Each row of numbers stands for one object and depends on some of the facts below. Use the named rows to name the rest.

There are 3 kinds of fact about the objects: pavol, musus, trume.
bigro pavol skenimu; bigro pavol zeklas; brobu pavol stoplos; brobu pavol pubos
brobu pavol fuzabrin; drisken pavol tuzos; drisken pavol ploskagre; dritruk pavol tuzos
dritruk pavol lusi; droklis pavol lustal; drostul pavol tuzos; drostul pavol nusi
drostul pavol rabus; dubruk pavol tuzos; dusam pavol tuzos; fazer pavol tuzos
fazer pavol retu; fazer pavol dusam; gebam pavol retu; gribror pavol dusam
klovotus pavol dritruk; klovotus pavol tegi; lustal pavol tuzos; modur pavol viskom
modur pavol retu; modur pavol plide; munuplol pavol stavor; munuplol pavol dritruk
muskotrom pavol fazer; muskotrom pavol dusam; noplum pavol tuzos; nugris pavol rabus
plagrek pavol retu; plezes pavol brobu; plezes pavol skenimu; plide pavol retu
plide pavol nusi; plide pavol silovok; ploskagre pavol retu; ploskagre pavol roske
pubos pavol lusi; rabus pavol zeklas; rapu pavol drisken; rapu pavol drostul
redetik pavol dritruk; rirofi pavol skenimu; rirofi pavol dritruk; roske pavol nusi
sadrer pavol fazer; sadrer pavol plagrek; silovok pavol tuzos; skenimu pavol plagrek
skenimu pavol retu; skogren pavol redetik; stavor pavol dritruk; stavor pavol dusam
stimo pavol zeklas; stobrugur pavol nusi; tipido pavol tuzos; tipido pavol skenimu
tritis pavol stavor; tritis pavol pubrir; tudir pavol plagrek; tuzos pavol retu
vaman pavol retu; vaman pavol dusam; viskom pavol fazer; viskom pavol redetik
viskom pavol sadrer; viskom pavol fuzabrin; vitrun pavol viskom; vitrun pavol plide
vitrun pavol zeklas; bigro musus stobrugur; brerik musus modrel; bretam musus voflumos
brobu musus kleflak; brususer musus sefem; bruvuk musus plona; bubril musus zabrul
droklis musus skupel; dubruk musus zeklas; fazer musus dubruk; flapas musus radu
flini musus bigro; fluse musus stogram; gebam musus lusek; gribror musus sefo
gruskur musus gunoskim; gudibruk musus brosti; gunoskim musus flini; kestes musus rabus
kleflak musus ruze; klovotus musus viskom; klukar musus lirik; lirik musus klovotus
luklur musus vulen; lusek musus rapabos; modrel musus zotrol; muskotrom musus skitral
noplum musus flapas; nugris musus plezes; plagrek musus zuvam; plezes musus zames
plona musus ploskagre; ploskagre musus gruskur; rabus musus luklur; rapabos musus brususer
roskun musus gebam; sefem musus brerik; sefo musus gudibruk; skitral musus klukar
skupel musus todusu; stenun musus vigri; stogram musus bretam; sunul musus bubril
tavul musus bruvuk; todusu musus plagrek; tritis musus gribror; vigri musus tavul
viskom musus sunul; voflumos musus stenun; vulen musus fazer; zabrul musus brobu
zames musus dagro; zeklas musus noplum; zotrol musus pubrir; zuvam musus roskun
bigro trume 511; brerik trume 511; bretam trume 647; brobu trume 647
brosti trume 511; brususer trume 511; bruvuk trume 497; bubril trume 511
dagro trume 505; drisken trume 957; dritruk trume 647; droklis trume 497
drostul trume 505; dubruk trume 497; dusam trume 957; fazer trume 497
flapas trume 957; fleskes trume 647; flini trume 511; fludis trume 59
fluse trume 497; fuzabrin trume 511; gebam trume 497; gribror trume 957
gruskur trume 647; gudibruk trume 497; gunoskim trume 647; kestes trume 497
kleflak trume 497; klovotus trume 497; klukar trume 957; kugro trume 497
lave trume 505; lirik trume 497; luklur trume 59; lusek trume 505
lusi trume 647; lustal trume 59; mebebu trume 511; modrel trume 647
modur trume 59; munuplol trume 957; muskotrom trume 511; nafe trume 957
noplum trume 957; nugris trume 957; nusi trume 497; plagrek trume 505
plezes trume 957; plide trume 647; plona trume 647; ploskagre trume 647
pubos trume 511; pubrir trume 497; rabus trume 59; radu trume 505
rapabos trume 505; rapu trume 497; redetik trume 497; retu trume 647
rirofi trume 497; roske trume 957; roskun trume 505; ruze trume 505
sadrer trume 505; sefem trume 497; sefo trume 511; silovok trume 497
skenimu trume 497; skitral trume 59; skogren trume 497; skupel trume 957
stavor trume 59; stenun trume 511; stimo trume 957; stobrugur trume 59
stogram trume 59; stoplos trume 497; sunul trume 957; tavul trume 647
tegi trume 497; tipido trume 647; todusu trume 59; tritis trume 497
tudir trume 59; tuzos trume 497; vaman trume 647; vigri trume 957
viskom trume 59; vitrun trume 511; voflumos trume 497; vulen trume 511
zabrul trume 505; zames trume 647; zeklas trume 647; zotrol trume 505
zuvam trume 59

Named rows:
dubruk: [ 11  -6  26  -2  -8  -4  -4  28  -4  32  -2  -3  13   7 -13  22  -5 -10
  -2  -4  -9 -10  26  -5  -9  -4   3   5  19]
rirofi: [ 12  -5  -5  -3 -14   0   9  -5   0  -9  -2  -8  -4   7  -9  -1  -6 -14
  -2  14  -8  -4  -3   9  -2   6  -1   6  14]
droklis: [  9  -5  -7  -3  -4   1  -4   0   2  19  -2  10   7   3   2  -3  -7  -9
  -4  11  -9  -9 -12  -3  -3   2  -1   5  -2]
kugro: [ -3  -4  -2  -1  -7  -2  -5  -6   2  15  -4 -12  15   3 -16  -3  -3 -11
  -2  -5  -9   2  -2  -1  12  -5   0  -4   0]
redetik: [ 16  -5  -3  -2  -8  -2  14  -5   4 -11  -4 -12  -5   7  -5   0  -8 -15
  -2  28  -9  -4 -10  15  -1   5  -1  16  22]
dagro: [ -5   9  -9   1   5  -4  -4  -5   3   0  -2  -9  -4  -4  -1  -7  -1 -13
  -2  -4  13  -5  -8  -2  -3  -4  -1  -7  -3]
zotrol: [ -6   1   2  -1   5   0  -1  -5   3  -8  -3 -10  -4  -3  23  -4   3  18
   0  -5  39  -6  -5   0  15  -6  -1  -6  -1]
radu: [ -5  16  -1   0  -7  -5  -5  -2   1  -3  -3  -1  -2  -5   0   4  -3  -9
  -1  -5  14  -6   4  -3 -10  -6  -1  -7   2]
brerik: [  2  -3   4  -1  19   0  -4  -5   5 -11  -2 -10   0   0  14  -3  -5  36
  -4   1  25  -6  -7  -3  15  -6   0  -6  -5]
lustal: [  0  -7  34  -1  28  -3  -2  33  -4  19  -1   8  -7  -4  -4  12  23  16
   0  -5  24  -6   1  -7 -10  17   1  -6   3]
gruskur: [ -4   0  11  10  -7  -1  -4  -4   2 -16  -3  -8  -4   5   7  -5  18  -5
  -2  -5  -4  18   5  -2   0  -5  -1  -4  -4]
vaman: [  3  -3  -9  -2  -7   1  18  -4  -5 -12   9 -11  -5  -4   2  -4   6  -8
  -1  -4  -8   7  -4  -4 -12   3   4   4  -4]
ploskagre: [ -2  -1  -6   5  -5  21  12  -4  -5 -15  13  13  -4   6  -7  -5  13   2
  -3  -7  -9  19  20  -4  -9   4  -1   8  -8]
plezes: [ 1 -5 -7 -1 -6 -3  3 -2 -4 -1  2 -6 -6  0  5  0 -7 -9  0  5 -8 -5 11  3
 -8  7 -1 -3  3]
skupel: [ -4  -3  -9   0   5   0  -4  -5   7   8  -4   6   2  -5  19  -5   1  -6
  -2   5  -7  -7 -11   0  -3  -5  -1  -5  -3]
dusam: [  6  -6  18  -2   2  -3   3  24  -4   6  -2  -9  -5   5  -2  10  14  -7
  -3  -6   8  -6  -1  -7 -10  16   7   3   7]
drisken: [ 3 -5 14 -1  2 -1 -5 19 -4 13 -3  1 -5  5 -2  9  3 -1  0 -7 -1 -7 11 -3
 -9 12  1 -5  1]

Name these rows:
No name comes twice in this set of rows, the named rows included.
[  8  -4   0  -1  -5   8  -5  -5   0 -11  -3 -10   1  -4  34  -4  10  21
  -1  -5  11  -5 -12  -4  -4  -5  -1  -8  -2] | modrel
[ 12  -5 -10  -4   5  32  15  -5  -4  24  14  10  25   1   0  -5  -4   8
  -2  -2 -10  -6  -3  -3  -9  -5   0  38   0] | gebam
[  8  -3  13  -2  -5  -3  26   2   4 -16   0 -12  -9  -6   7  -3  -7 -12
  -2  34  13  -5 -15   8  -9   9   1  21  18] | stavor
[  5  -5  -8  -1  -7  21  22  -8  -5  11  16   6  10   4  -9  -6  -5  -8
  -3  -5 -11  11  13  -3  -8   3  -1  31  -3] | skenimu
[ -7   6   6   5  12  -1  -5   0   8 -10  -3  19  -5  -5 -12  -6  21  -5
   0   6  -8   2 -12  -2  -1   1  -1  -1  -2] | stogram
[ -5   9 -10   0  -4   7   5  -6  -5  -9   4  -5   9  -5  -2  -4  18   4
  -3  -6  -9  20  -8  -5 -10  -5   3  -4  -4] | retu
[ 17  -7  10  -1 -11  -3   2  15  -2 -12  -3  -9  -7   3  18   6   0  -9
  -1   9   3  -7 -11  -2  -9  13   6  -5   9] | dritruk
[  9  -4  -5  -1  -5  -3  14  -3   2 -16  -3 -10  -7  -1  10  -2  -7 -14
  -3  19  -8  -8 -10   8  -9   6   0   2  12] | munuplol
[  7  -7  19  -3   4  -3  -6  24  -5  35  -4  -3   3  13 -10  13   2   1
  -2  -6  -7  -6  15  -5 -13  13   3  -7   6] | silovok
[  7  -5  26  -1  -5  -5  -5  29  -5  19  -1   1  -2   0   1  21   8  -5
   0  -5   0  -7  22  -5 -10  -1   3  -1  13] | noplum
[ 18  -7  -3  -2  -9  -3  12  -1  -3 -12  -3  -9  -4   0 -12   4 -10  -6
  -1  -7  -9   4 -10  24   8   7   0  22   5] | klovotus

The same objects again, as new rows of numbers:
Named rows:
fazer: [  9   2   7 -18  14  15  -5  -4 -16   1   6  10 -11   9   4   5 -10   1
   7 -12 -19  14   3  -8  -8   1   5  -3]
kugro: [ 2 -6 -2  2 -8  0 -1  6 -3 -2  2 -6  4 -1 -5 -1 -9 -8  3 -6  4  0 -4  2
  4 -9 -5  0]
tritis: [ -8   7   8  -4  -9  -2   7  -2  -4   0   7  -4  -5   2   3   3 -19   6
  -7   6   3  -6  -1   1   2   4   1   9]
tegi: [-10  -5  -4   3   4  -1  -6  -3   1   8  -7  -3   5  -2   1  -3  -1   5
  -8   6   8  -6   1   1   6   1   2   0]
fluse: [ -8 -12  -5   7   8   8   2  -3  16 -13  -6  -5   3  -5   3  -2 -22  -3
  -5   0   9   2  16   7   4  -3  -6   0]
gudibruk: [ -7  -1   6   5 -16  -7   2  -3  -2  -1   3  -5  -1  -5  -7   2 -17   0
  -5   8  11  -3  -4  -2  -1   6  -2   3]
droklis: [ 16   7  10  -4  14  -1   0  -3   1   3 -13 -15  -1  -1  -7   2 -12  10
   9   5  10  -3   5  -2   6  -2   6  -3]
ruze: [ -2   1  -5   4 -10  -5   2  -3  -1   3   4   3   0  -5  -6  -3   2  -1
  -5   2   4  -4  -2   1   0   1  -4  -1]
fuzabrin: [  2   3  -4   3  -2  -3   2   4   4   1   4  -5   2  -1  -3   2   0 -10
  -4  -2  -1 -12  -4   5   4   0   0  -3]
tavul: [-1 -4 -1  4 -4  3 -1  0  3 -1 -2 -3  2 -4 -2 -2 -3  1 -3  5  5 -2  1  1
  2  1 -2  2]
lusi: [-2  1 -5  0 -2 -2  2  1  0  3 -3 -1  7 -1 -3  1 -1  2 -4  5  8 -2 -1  7
  5 -1 -2  5]
retu: [  2 -12  16  -3   6  10  -5   7   3  -5  10  11 -16  -1 -11 -11   5   2
   6 -12  -3   0   9 -14  -8   9   1  -8]
gruskur: [ -7  -4   1   5  -4  -6  -6  -2  -1  10  -5   4   4  -1 -12   1   7   6
  -1   7   9   2  -5  -2   6   3   1   1]
nafe: [ 0  0  1 12  0 -7 -3  0  5 -2 -1 -4  2 -1  7  4  3 -5  2  7  2 -1  0  1
  0  0 -1 -1]
stimo: [-7 -1  3 11 -5 -7  2  6 -4 -8 -7 -2  2  7 11 -6 12  7 -2  8 -4  1 -2 -3
 -7 -1  3  6]
vigri: [-5 -4  0 10  3 -5  1 -4 13 -3 -4 -5  0 -2 12 -2  1 -2 -4  8  4 -2  5  1
 -1  3  3 -1]
nugris: [  8  -4  -8   3  20   2  -8   9   8  -5 -13   1  13   2  10   0  24 -10
  11  -9  -2   3  -1   8   4 -15   3  -8]

Rows to name:
No name comes twice in this set of rows, the named rows included.
[ 15  -4  11 -12  11  13  -7 -24 -12   4  -1  13 -17   3   6  -4  -6   2
   5  -7 -20  30   5 -19 -16   5   3 -14] | tuzos

Now the same objects, written a new way:
Named rows:
ruze: [-11   0   4 -27   5  16   5   7  -1   6  -8   1 -12 -13  -4   5   2   7
  -2   4 -13   4  10  15  -9   0 -15  13  -3  16  -4  -6   3]
fluse: [ -1   4  -3   6  -3  -7  -5  17   6 -10   7 -11   7  12   5  -3  -8  12
  -1   4  12 -11   0 -17   9  -3   2  13   4  14 -10   6  15]
plide: [ 21  10   0  -8   1   9   3  -6  -8 -19  -1  14  11   0  -7  -2  14 -10
  18 -10   7  12 -22   1  -1  -7  13  10   1 -12   6  12 -14]
skogren: [ -4  -7  -3   8  -2   1  -3   1  -8   1  12   6   2  13 -11  -7   4   0
  -6  17   4   2  -5  -9   0  -1   3   1  13 -11  -8  -4  -5]
rirofi: [ -8 -11  -2   7  -3   1  -4  -1 -11   4  14   9   4  18 -11 -10   8  -1
  -7  21   3   2  -5  -9   2  -1   6  -5  18 -13  -9  -6  -8]
kestes: [ -6   9 -11   7   8 -12  -5  -5  13 -10   0   2   1  21  -8  12 -17  12
  -5  10   3   4  -5 -20   5  -1   8   1   6  24  -3   8  12]
plezes: [ 19   0 -11   6  -9  25   2  -1 -17 -28  23 -10 -13  12 -21  12  -4 -21
   0  -7  -2 -10  -3  -8  -7   7  -2 -20 -11 -28 -18 -12 -12]
todusu: [  5 -10  16  15 -17 -11  -4  -4  15   7  -1 -16  -2  -9  22   4   2  -5
   6 -15   3  -9   6  -4  21  -2 -13   8   4   7   7   5  15]
rapabos: [ -3 -13   5  -2   7  -6  -7 -13   3   8  -1  -4  -6 -12  11   1  -7  -4
   5  -9   5   1  25   2   3  -2 -13  16  -1   1  -3   4   3]
nafe: [ -4   4   3  -3   5  -5  -6  11   1  -3   2   1  -5  -5  -1   8  -5   2
  -2  -2   6   9   9   1   0   7  -3  -4  -8   6 -10   6   9]
gribror: [ -9  -3 -12  -4   4 -15   1  23  -4   2   4  12  -3   0  -3 -31   4  -5
   1  16  11 -12   3   0  -6   4  28 -19 -15 -33  18   5   1]
vulen: [ -6   9  -8  -3   7  -6  12 -18  17   6 -16  -5   2   8  13  23 -12   3
  -2  -1  -4  -1   1 -14  -2   6  -4 -14   0  18  14   1  15]
stavor: [-17 -19   9   9 -32  -1   8  -9  -4  29   9  -4 -10  26   2  -7  16 -11
  -8  21 -16 -11   9  12   8   5   3 -30  22 -18  19 -13  -2]
gruskur: [ -3   6  -1  -4   7   5  -6   2   8   4  -2   0 -11  -8  -4   4   0  -3
  -5  -6   3  14  10   8  -4   3   1  -1  -4   9 -12  13   3]
sunul: [ -7   9   6 -17  -3   9   2  25  -2  -4   1   3   0 -11   1   9   1  10
   1   8  -3  10   4   6  -4   8  -7   4  -8  15 -14  -2   6]
tuzos: [ 10  15  -4  11   0 -12 -14  -6 -31 -20  -2  13  28   7  -7 -14  -9  22
  -1 -27   1  -6 -24  36   1 -15  31   3  -3  -3  15 -17 -24]
lusi: [ -5   3  -2  -2   1   2  -3   9   8   6   5  -5  -9   1  -2  -1  -1  -4
  -5   0   0   8  14   4   1   4   0  -2  -6   9 -11  11   7]

Rows to name:
No name comes twice in this set of rows, the named rows included.
[ 10  11 -11  11  16   6   6  -7  21  -3  -9   6  -3   3 -14  13  -4  -9
   4   9  -3  24  -3 -25  -6  11  -6   4   1  17   0  21   2] | zeklas
[  2  -7   3 -16  -9   7   7 -16  -9  -6  -1  12   0  17  -1  -3  12 -15
  10   4   0  -3   5   1   2  -6   9   1   7 -17  10   0  -6] | sadrer
[ -2   3  12 -19 -19  13  18   8 -16   9  -5  -5  19  18  17  -4  10   4
   6  11  -9 -14  -4  12   2   7  -6  -8  11  -3  13 -17  -2] | muskotrom
[ -3  -5   9   2 -10  -4   3  -1  19   8  -7 -11 -14 -13   9  11   2  -2
  -3  -6  -6 -10  -2   0   5  -3  -9  -2   0   8  10  -2  13] | fludis
[ -2  -4   8   3  11  -6 -13  -9   3  11   5   4 -12 -21   2   6   1  -6
  -6 -15   7  19  19   8   1  -2  -3   7  -2   1 -19  13  -3] | modrel
[  2  -1  12   8  -4 -18 -11  13   0  -5  10  -7   7   0  14   2  -7  -3
   6  -6  16   4  15  -9  14   9 -10   8  -4   5 -14  14  10] | skupel
[ 21   2 -18  23  14   6   7  -2 -11   0 -12   3  17  -3  -8 -18  -2  -1
  13  -1 -14  -1 -12   6 -11  15 -14  20  -8  -3  17  -7 -23] | drostul
[ 17   2  -6   8   6   4   8   6  -6 -11  -2  11  12  -8  -9   2   8 -11
  14   2   2  14 -18 -17  -7   9 -10   8  -5 -13   0   3 -12] | roske
[-6 -2 -2 -7  6  2  3 -4  6 -1 -4 -2 -9 -3  4 -1 -6 -1  4 -1  0 -6 15  1
  2 -1 -7  9 -6  9 -1  5  6] | lave
[ 29   0 -13  18  -4  26   8   7 -14 -26  23 -16 -10   9 -23   9  -7 -23
   5  -5   0 -12  -7 -14 -10  11 -14 -15 -17 -21 -20  -9 -11] | nugris
[  8  -8  -4  -5  10  15  20 -19  -1  14 -11   6   1 -16   1   8  16 -11
   8   6  -7   3 -14  -9 -14   3 -12  -5   5 -21   7 -11 -16] | bigro
[ 12  -1  -4   6   4   8   6  10  -4  -2   4   7   8  -4  -9   0   7 -10
  11  14   0  15 -12 -18  -9  13 -11   1  -1 -13  -5   4 -14] | stimo

Now the same objects, written a new way:
Some objects and their rows:
tritis: [ 4 10  9  3  1  5 -9 -2 -5 13 -1 -2 -4  4  0  0 -9 -6 -3  2  0  3  0  4
 -2  0 -1  5  6  0]
noplum: [ -9 -10  -7   7  -5 -10  20   2 -10  19  17   6   1  12  -3  17  -4 -12
 -13  -2  -7   8  -4 -16   6 -12   2  10   2  -7]
bigro: [  8  -2  13  -5   8  12   2  -5  -2   7  -2   2 -19   6  -4   1 -17  -4
   4   0  -1   5  -2   8   2  -1   2   7   2  -3]
stobrugur: [ -3  -5  -2  -6   7  10   6  -2   4  -5   3  12  -8  -7  -5  -1  -2   7
   4  -4  -3  -1  -2   7   0   1   7   2 -17  -3]
nusi: [ -2  -5  -4  -3   0   4   4  -2  11 -11  -1  -1   3 -13  -2   2   4   2
   8  -5  -5  -2  -2   4   1   3   4  -1  -9   0]
droklis: [  6  -2   7   3   3  -1   0  -2  -4   8   3   2  -6   5  -2   2 -10  -8
  -1  -1  -1   3   0  -1  -2  -3  -1   5   5   0]
retu: [  6  -3  -7  -3   2 -15  10   0   3 -17   5   9  20   6   0  -2  20  12
   5   4  -2 -10  -2  -1 -24  11   2  -7  -8   0]
vaman: [  1   5  -3  -3   2 -12   5   4  -7  -4  15  24  22   4  -3  -2  11   6
  -2   5  -5 -10  -4   4 -23   7   5   2  -8  -3]
rabus: [  5 -11   4  -6   9  20  19  -9   2  19  -4 -13 -24   1  -2   3 -20  -5
   1  -5   0  10  -2   6   1  -5   9   3  -3  -7]
mebebu: [-10   0  -5  -1  -1   1  -2   1   4 -14  -8   4   3  -8   1  -1   5   7
   6   0  -1  -3  -2   4  10   2   2  -6  -7   5]
klovotus: [ 10  10  11   0  -2   7 -20   1 -13  15  -5  -7  16   1   2   3  -6  -7
   0   6  -6   8   8   5   5  -4   1   2  12  -2]
viskom: [ 16   6   6  -4   3   9  -5  -3 -12  11  -8  -5  13   4   1   3  -2   2
   0   4  -3   6  10   3  -1  -5   2  -1   5  -6]
vitrun: [ -2  -2   0  -8   8  10   8  -2   3  -2   1  12  -8  -7  -3   3  -5   1
   4  -3  -6  -2  -3  12  -3   2   9   1 -10  -1]
todusu: [  6  -5   6   7   8   0   0  -3   1  -5 -13  -3 -12  11  -2  -4  -2   5
   4   0  13   6   5  -4   5  -1  -9   1   4   4]
gunoskim: [  3  -2   7   2  -1  -1 -11   4   2  -8  -1 -10 -19   9  -5  -7  -2   2
   8   6   7   3   3  -2  10   3  -7   2   8   0]
plezes: [ 10   3   4   0   2   5  -2  -1   0   7   3  -4  -3   9   0   2  -4  -3
  -6   3  -2   4   2   0 -11   0   2   8   8  -5]
silovok: [-17 -14 -10   1  -3 -15   9   5 -10   3  25  27   5 -11  -7  12   3  -8
  -7  -8 -14  -3  -7  -8  11  -9   3   5 -11  -1]

Which object is each row?
No name comes twice in this set of rows, the named rows included.
[  2   0  -4  -8   6  -1  11  -2  -2  -6   7  17  10   5  -2  -3   4  11
  -1   1  -6  -7  -4   5 -17   7   5   0 -14  -3] | modur
[  0  -1  10   1   0   2  -9   0  -2  -6  -8  -4 -19  10  -3  -4  -5   0
   8   3   2   3   1  -2  13   0  -9  -4   7   3] | flini
[ -5  -1   2  -6  -5   4  -3  -1   1   7  -9 -19 -20  -6   5  -7  -4  -3
  -5   0   1  -7   0  -2  17   0  -5 -15   7   2] | stenun
[ 34  -1  14  -1  15 -18  13  -7  -8  -3  10  23  15  31  -2  -1  -8  -4
  -2   1  -6  -6  -5   1 -41  10  -8   5   4   3] | plagrek
[-13  25   3   4  -2  10 -24   4  -3  12   5  19  12  -5  -4  -5  -8  -1
  -2   6  -3   1   0  17   0   2   8  13  -9   2] | redetik
[ -2   3  -2  -5   5   5   3  -2   0  -4   2  17   9   2  -2  -5   5  10
   0   2  -2  -4  -1   7 -10   4   4   1 -12  -2] | tudir
[-13 -10 -14   0  -2  -7   5   7  -4  -3  23  23   4  -5  -7   8   6   0
  -7  -3 -12   0  -3  -9   1  -7   5   7  -8  -4] | drisken
[ -3  -5   2   7  -3 -18  22  -3 -17  24  23  12  20  25   2  12  -2  -9
 -11   3 -11  -2 -10  -8 -16  -2   1   4   1  -5] | fazer
[ 12   1   5  -2   1   5  -4   2  -7  12  -5 -12   2   2  -1   3  -2  -4
   1   3   2   5   7   2  -1  -3   2   3   8  -5] | brobu
[13 -3  9  7  9 -7 -3 -2  5 -5 -8 -2 -9  5  0 -3 -6 -5  3 -6  9  6  1 -1
 -2 -1 -9  0  8 10] | roskun
[-19  -5 -13   4  -6 -14  -2  10 -11   3  27  35  11  -1  -9  10   9  -3
 -13  -1 -11  -2  -5 -10   4  -9   2  12  -7  -2] | dusam
[ -1   0   6  -2  -5   4 -12   1   1  -2   2 -16 -16   2   0  -9  -5  -6
   1   1   1  -3  -1  -3  12   4  -6  -2   7   0] | bruvuk
[ 13  -5   8  -6   6  -7   4   1  -7  -1  19   6 -11  20  -7  -6  -4   1
   0   6  -5  -8  -3  -2 -17   7  -4   6   2  -7] | ploskagre
[  0   2  -3   5  -5   4   5   0   6  -1  -8 -17  -1  11   5   4   1   3
   0   2   5   5   2  -7  -3   1   0   0  10  -1] | flapas

